Each row is followed by its class.
17.1	-18.4	6.0	-1.8	-31.3	-9.7	-37.5	1.2	-32.6	-7.6	-9.7	-5.4	15.4	6.5	0.3	35.4	-5.1	-20.7	-26.0	4.9	-13.4	-29.8	32.2	-0.6	-16.7	-23.8	3.8	-3.6	19.9	-2.9	19.7	-9.7	-25.8	-21.7	54.1	-9.8	32.3	-0.9	18.7	17.7	11.4	-19.1	13.3	25.8	23.1	-21.6	-17.8	22.4	-55.7	9.2	-43.3	2.5	-7.1
N
25.8	-30.6	1.9	7.9	-10.6	-5.2	-17.5	9.8	-17.9	-8.0	2.8	13.3	19.1	3.8	-0.5	33.4	18.0	-2.8	-14.4	10.3	-2.8	-23.0	5.1	-10.8	-16.1	7.7	25.9	7.1	0.5	28.5	11.2	-27.5	-21.9	-26.9	20.2	13.0	-0.6	-6.5	6.9	-1.6	-25.9	-5.0	-13.2	-2.3	25.1	-17.3	-5.8	10.8	-22.1	22.6	-21.2	10.6	3.4
S
-21.1	4.1	17.4	10.9	-1.8	-1.6	-8.1	-10.7	-9.6	-20.5	-11.3	-1.5	14.7	-2.4	-15.1	10.0	-23.2	-8.6	4.6	7.1	-21.7	7.3	33.1	2.7	19.2	-11.7	11.3	-6.7	-11.8	-28.0	-15.5	31.5	9.2	-8.7	-13.0	10.3	22.1	-11.7	8.5	14.3	15.0	6.7	-1.7	-18.5	3.6	-4.6	-23.2	-6.0	-21.4	-6.5	-7.9	0.9	1.9
N
49.4	-1.0	-29.3	5.8	-4.2	-2.3	-8.1	3.6	7.9	-6.9	32.1	33.5	-26.1	20.9	2.1	-12.6	44.5	6.5	13.0	-6.9	-23.6	4.8	-26.3	-12.7	-20.3	12.5	3.3	-1.2	-11.3	22.0	-31.4	-15.6	-4.2	-6.9	8.2	-3.8	-7.9	-7.8	5.3	6.1	-10.6	3.8	-2.0	9.9	5.6	6.7	-25.8	16.3	21.8	29.7	-5.3	12.5	1.3
S
7.6	-11.9	-38.9	6.9	3.8	1.9	12.8	28.7	44.3	-20.6	7.9	10.3	-6.9	36.4	-3.3	-14.0	24.9	8.3	14.7	-24.9	7.7	6.6	-43.4	-7.9	-2.9	27.9	1.0	9.5	-7.6	16.4	3.7	-5.6	-3.3	9.6	-38.5	-4.1	-27.6	-6.8	18.1	-2.1	-6.5	-0.3	-7.3	-8.3	4.2	38.0	4.9	9.7	44.5	-0.5	29.5	0.5	-8.4
C
-8.7	-29.2	-21.9	-18.6	-24.7	-4.5	1.2	6.8	4.2	3.6	-19.7	-28.4	3.7	23.8	-0.1	33.1	-24.5	8.4	-17.0	-9.1	24.0	-59.9	0.7	9.8	-7.0	-26.0	0.3	-6.3	-20.0	-0.8	45.5	18.2	-50.9	27.4	26.2	7.3	-22.1	7.8	-15.4	-10.4	26.7	24.9	31.4	5.9	23.0	-26.9	46.1	-3.4	-39.3	-8.7	-19.3	11.1	-27.8
R
36.2	-13.8	-22.1	5.3	-56.7	6.6	-2.7	26.0	-13.0	7.1	2.3	-21.8	-24.4	23.7	28.4	-1.3	46.3	-7.8	-16.4	-3.6	1.2	-10.8	-24.8	-16.2	-1.4	5.8	-22.1	3.5	9.7	7.8	36.8	-8.9	-22.3	30.5	29.5	-39.2	4.5	-0.2	-5.6	-1.3	-17.0	-10.0	15.3	23.7	27.0	10.7	17.5	-25.2	24.0	0.8	-9.2	12.3	24.4
H
-10.8	-7.0	16.8	13.3	-1.5	13.3	-20.3	-7.2	0.5	-24.5	10.7	4.5	6.7	2.2	0.3	-11.8	4.7	-20.3	14.9	-8.3	-11.2	13.4	16.9	-6.9	22.6	-11.8	-6.8	-1.9	26.8	4.6	-1.4	-11.3	20.2	-3.3	6.4	-12.4	9.1	-6.3	7.8	-6.5	-7.9	-1.1	-8.0	-6.9	-1.6	13.7	-22.7	2.2	2.3	-0.5	16.5	0.2	7.0
R
-17.7	12.0	8.5	6.0	12.5	8.9	-8.1	-26.2	22.5	-46.1	-1.3	42.1	-6.6	-13.7	-27.9	-33.8	-17.1	14.3	38.0	-1.9	-17.4	-3.1	8.2	21.1	3.3	-32.4	0.3	-2.5	-26.5	-19.3	-44.5	-12.0	34.2	-12.8	-47.1	17.5	-20.0	29.6	-5.8	1.2	6.0	15.5	-32.5	-23.7	-14.0	-10.6	-26.1	5.1	7.6	13.9	23.0	8.6	-7.3
S
23.4	-9.9	-6.8	-0.3	-22.4	-5.7	-10.3	3.7	4.9	-18.8	10.0	8.3	-9.0	24.6	-4.5	10.2	9.2	-5.5	-0.1	-4.3	-10.2	-16.6	-23.7	-6.1	-18.9	7.6	-10.0	-9.2	-0.7	17.3	13.6	-24.2	-20.3	-6.7	9.7	-17.9	-11.2	1.6	7.3	-14.3	-5.1	5.8	-5.1	7.0	14.8	-3.3	4.7	8.4	-15.0	24.2	-16.4	12.4	-8.9
S
-3.1	37.6	5.4	-9.4	-10.7	9.0	12.2	-25.6	0.5	-0.6	6.5	22.8	-50.5	-23.9	-2.8	-30.1	15.6	-8.1	16.2	9.7	-14.1	23.9	6.2	19.1	11.5	-8.0	-3.8	6.9	-7.0	-20.4	-39.2	-2.5	25.7	7.6	8.0	5.2	-16.4	5.2	-13.4	1.7	-14.1	-16.0	-20.8	19.4	-13.1	6.6	-19.4	11.7	8.7	-12.3	12.4	6.3	-6.9
H
5.6	-16.0	35.7	1.2	-1.1	-5.5	-37.0	6.6	-25.8	-9.6	15.9	13.5	28.4	-0.4	-7.2	45.6	-1.1	-20.8	-19.3	25.1	-23.8	-17.9	31.7	-15.5	-13.2	-5.3	7.2	4.1	10.9	13.1	2.7	-28.4	-3.5	-35.2	39.7	25.1	31.9	-9.5	21.3	3.0	-8.6	-3.4	-19.9	-0.8	22.5	-27.2	-46.8	22.6	-45.4	8.9	-38.7	8.9	28.1
H
-16.5	-24.9	-35.0	-7.6	0.2	-5.6	33.8	25.4	27.9	24.1	-8.2	-1.4	-8.0	36.3	15.8	-20.6	-22.4	18.6	-12.6	19.6	27.2	-17.1	-61.6	6.4	-6.1	3.5	-8.9	9.3	6.2	31.9	30.3	26.6	-25.6	29.4	-18.8	-7.9	-48.5	4.6	-18.4	-17.6	29.7	17.8	29.4	2.3	-2.2	-7.3	65.0	-23.6	3.8	0.9	-4.9	9.8	-53.9
R
-24.5	0.1	8.0	10.5	23.2	-7.4	8.3	6.0	13.2	-12.9	-10.5	19.3	6.6	11.1	-12.6	-0.1	-44.1	-3.1	9.5	-5.0	11.9	-15.4	-1.9	17.9	-2.5	-2.8	9.7	-2.8	-19.3	-6.9	-5.2	0.0	5.4	-11.0	-35.6	21.3	-12.3	8.0	4.7	-12.6	12.6	18.1	-23.6	-13.6	-2.7	-3.9	11.4	-4.7	-26.0	-0.8	16.0	10.2	-17.3
R
-20.4	-7.7	21.6	9.0	29.9	0.8	-17.4	8.6	23.0	8.5	12.2	18.0	14.3	-3.6	-20.9	18.1	-25.1	-8.2	2.4	10.3	-13.1	2.9	-17.9	-10.3	-8.1	-3.0	14.2	0.6	-10.8	-3.9	-3.9	-0.5	13.5	-22.8	-14.3	15.6	32.2	-2.0	11.0	3.2	-11.8	-5.7	-17.3	-22.8	-2.5	-22.2	-25.5	-6.0	-26.7	13.9	-9.7	12.9	-11.6
X
-23.9	41.8	19.9	-11.5	-7.2	8.4	0.5	-9.9	0.5	-10.6	-3.8	9.1	-8.5	-0.8	-1.7	-33.3	-22.7	-0.7	13.8	3.5	-8.1	21.2	25.8	16.5	35.3	-20.0	-4.1	-3.9	7.4	-19.3	-7.7	1.8	31.6	-20.6	-26.0	2.9	3.3	-6.6	7.2	2.9	16.8	4.7	-6.3	-8.6	-6.1	2.9	-6.2	-6.1	14.2	-18.4	10.4	6.4	19.6
N
15.5	25.0	-14.0	-2.3	-1.1	4.9	21.5	-10.2	12.7	16.1	-6.1	-5.0	-31.7	-16.8	14.0	-38.4	33.0	14.5	16.2	-5.3	-8.0	32.3	-9.2	15.7	-10.1	-5.0	-12.2	-12.7	7.8	-21.1	-29.2	-9.8	36.4	17.8	-3.7	-13.0	-7.9	8.9	-14.0	6.1	-12.4	7.0	-17.6	26.4	-12.7	13.0	-7.1	-9.6	51.0	-6.6	23.9	-5.2	15.6
X
